Below are the code and all the weights of a small trained network. Each question names an input and a class and asks about switching units off, where a switched-off unit gives its printed mean instead of its output.

import numpy as np


def w(rows, s, z=0):
    codes = np.array(rows[::2]) - 128.0
    scale = np.full(codes.shape[1], s)
    scale[-1] = z or s
    return codes * scale


def f(y):
    return np.maximum(y, 0)


def log_softmax(a):
    a = a - a.max(-1, keepdims=True)
    return a - np.log(np.exp(a).sum(-1, keepdims=True))


def net(x, mask):
    res = np.array(x, float).reshape(1, 7) / 4 @ E
    y = f(res @ A[0][:, :-1].T + A[0][:, -1])
    res = res + np.where(mask, y, B[0][:, -1]) @ B[0][:, :-1]
    return log_softmax(res[-1] @ U[:, :-1].T + U[:, -1])


A, B = {}, {}
E = w([
[121,130,133,125,126,131,127],'x0',
[127,115,129,130,121,136,144],'x1',
[221,46,227,16,185,54,146],'x2',
[128,128,127,131,127,126,128],'x3',
[173,28,31,55,55,184,2],'x4',
[250,233,222,145,49,218,93],'x5',
[128,135,126,126,134,129,125],'x6',
],0.0058)
A[0] = w([
[36,68,60,100,189,56,143,84],'neuron 1',
[16,51,48,123,197,33,151,85],'neuron 2',
[247,216,230,160,61,217,64,7],'neuron 3',
[48,196,20,230,90,176,112,118],'neuron 4',
[153,46,45,88,72,166,36,133],'neuron 5',
[3,49,45,122,185,69,134,77],'neuron 6',
[90,170,173,162,154,104,199,129],'neuron 7',
[158,74,47,74,84,160,50,141],'neuron 8',
[46,172,37,222,86,174,94,100],'neuron 9',
[159,57,56,101,84,160,53,135],'neuron 10',
[72,202,213,192,193,67,227,156],'neuron 11',
[206,66,184,32,179,51,132,97],'neuron 12',
[81,193,196,205,212,86,215,128],'neuron 13',
[136,56,46,66,68,166,44,136],'neuron 14',
[40,190,14,248,85,200,104,93],'neuron 15',
[235,221,219,147,47,214,69,28],'neuron 16',
[35,41,34,114,192,46,129,79],'neuron 17',
[224,57,196,34,192,53,133,80],'neuron 18',
[154,75,42,71,65,157,50,148],'neuron 19',
[197,58,206,31,166,64,110,88],'neuron 20',
[46,147,37,214,91,168,104,90],'neuron 21',
[162,43,83,109,85,168,35,155],'neuron 22',
[177,60,217,26,181,53,141,118],'neuron 23',
],0.0055,0.0013)
B[0] = w([
[213,191,42,88,91,157,173,225],'neuron 1',
[228,210,13,68,65,178,208,246],'neuron 2',
[255,212,12,51,31,191,226,255],'neuron 3',
[40,24,206,92,97,183,13,240],'neuron 4',
[75,217,202,215,224,43,220,248],'neuron 5',
[235,220,27,50,42,201,202,240],'neuron 6',
[97,176,189,193,199,52,170,195],'neuron 7',
[57,206,189,226,202,50,201,234],'neuron 8',
[64,23,220,99,73,204,29,227],'neuron 9',
[83,201,169,200,193,52,185,228],'neuron 10',
[60,212,207,228,218,34,214,247],'neuron 11',
[57,36,204,98,79,200,36,226],'neuron 12',
[76,208,195,212,206,30,198,236],'neuron 13',
[80,206,183,202,214,44,215,245],'neuron 14',
[26,16,226,89,71,213,17,251],'neuron 15',
[241,223,27,25,60,193,224,253],'neuron 16',
[227,195,31,51,35,205,197,242],'neuron 17',
[48,17,186,82,54,201,33,233],'neuron 18',
[63,200,200,200,203,43,197,239],'neuron 19',
[51,36,185,109,98,209,17,226],'neuron 20',
[59,32,186,62,63,205,31,216],'neuron 21',
[106,209,151,197,203,57,205,234],'neuron 22',
[49,28,199,105,106,192,29,232],'neuron 23',
],0.0052,0.0058)
U = w([
[43,214,228,232,227,25,228,252],'0',
[31,7,228,59,44,235,12,91],'1',
[255,222,10,22,16,216,225,13],'2',
],0.0058,0.0015)

Each question gives the input, the list of numbers given to net, and the class t.
The units are the neurons (one row each of A and B). Each row of codes is followed by its name. A weight is (code - 128) times the scale printed after its matrix; where a second scale follows, it is the last column's (A, B and U).
mask holds one flag per neuron, in row order. A switched-off neuron (its flag False) gives its mean, the last column of its row in B, instead of its output. The means were averaged over made-up inputs and are rounded, as every weight is.
A unit's drop is (log p(t) with every unit on - log p(t) with that unit switched off) / (log p(t) with every unit on - log p(t) with every unit switched off).
The circuit of an input: a set's keep is (log p(t) with only the set's units on - log p(t) with every unit switched off) / (log p(t) with every unit on - log p(t) with every unit switched off). Starting from the 12 units with the biggest drops (on a tie, the unit counted first), units are removed one at a time, each time the one whose removal leaves the highest keep (on an exact tie, the one counted first), for as long as the keep stays at least 0.8.
units of the circuit, in order: the units of the circuit, biggest drop first
k most important neurons: the k neurons with the biggest drops, biggest first
drop when u is switched off: that unit's drop, to one decimal
input [-6,-1,-6,-1,-1,5,-1], class 1: most important neuron => [neuron 15]
input [2,-5,-7,-1,1,-8,8], class 2: 4 most important neurons => [neuron 6; neuron 2; neuron 17; neuron 1]
input [-4,3,-8,-7,2,7,-3], class 1: 3 most important neurons => [neuron 15; neuron 4; neuron 9]
input [-1,-5,-8,8,8,-1,-8], class 0: 2 most important neurons => [neuron 5; neuron 14]
input [-2,0,0,-4,6,-8,6], class 2: 2 most important neurons => [neuron 17; neuron 6]
input [1,3,-7,-4,6,-8,6], class 2: 3 most important neurons => [neuron 6; neuron 17; neuron 2]
input [-7,8,-8,0,-7,4,2], class 1: 2 most important neurons => [neuron 15; neuron 4]
input [-6,0,-5,2,2,-6,-1], class 2: 4 most important neurons => [neuron 6; neuron 2; neuron 17; neuron 1]
input [0,2,-6,0,7,-7,5], class 0: 4 most important neurons => [neuron 5; neuron 14; neuron 19; neuron 8]
input [4,1,-8,5,8,-1,4], class 0: 2 most important neurons => [neuron 5; neuron 14]
input [6,-7,-3,0,1,-4,1], class 2: drop when neuron 17 is switched off => 0.2
input [3,-6,1,-2,-4,-6,0], class 2: drop when neuron 14 is switched off => 0.0
input [3,-6,0,-1,3,3,-8], class 0: drop when neuron 6 is switched off => 0.5
input [6,-1,-4,-7,-1,6,2], class 2: units of the circuit, in order => [neuron 3]
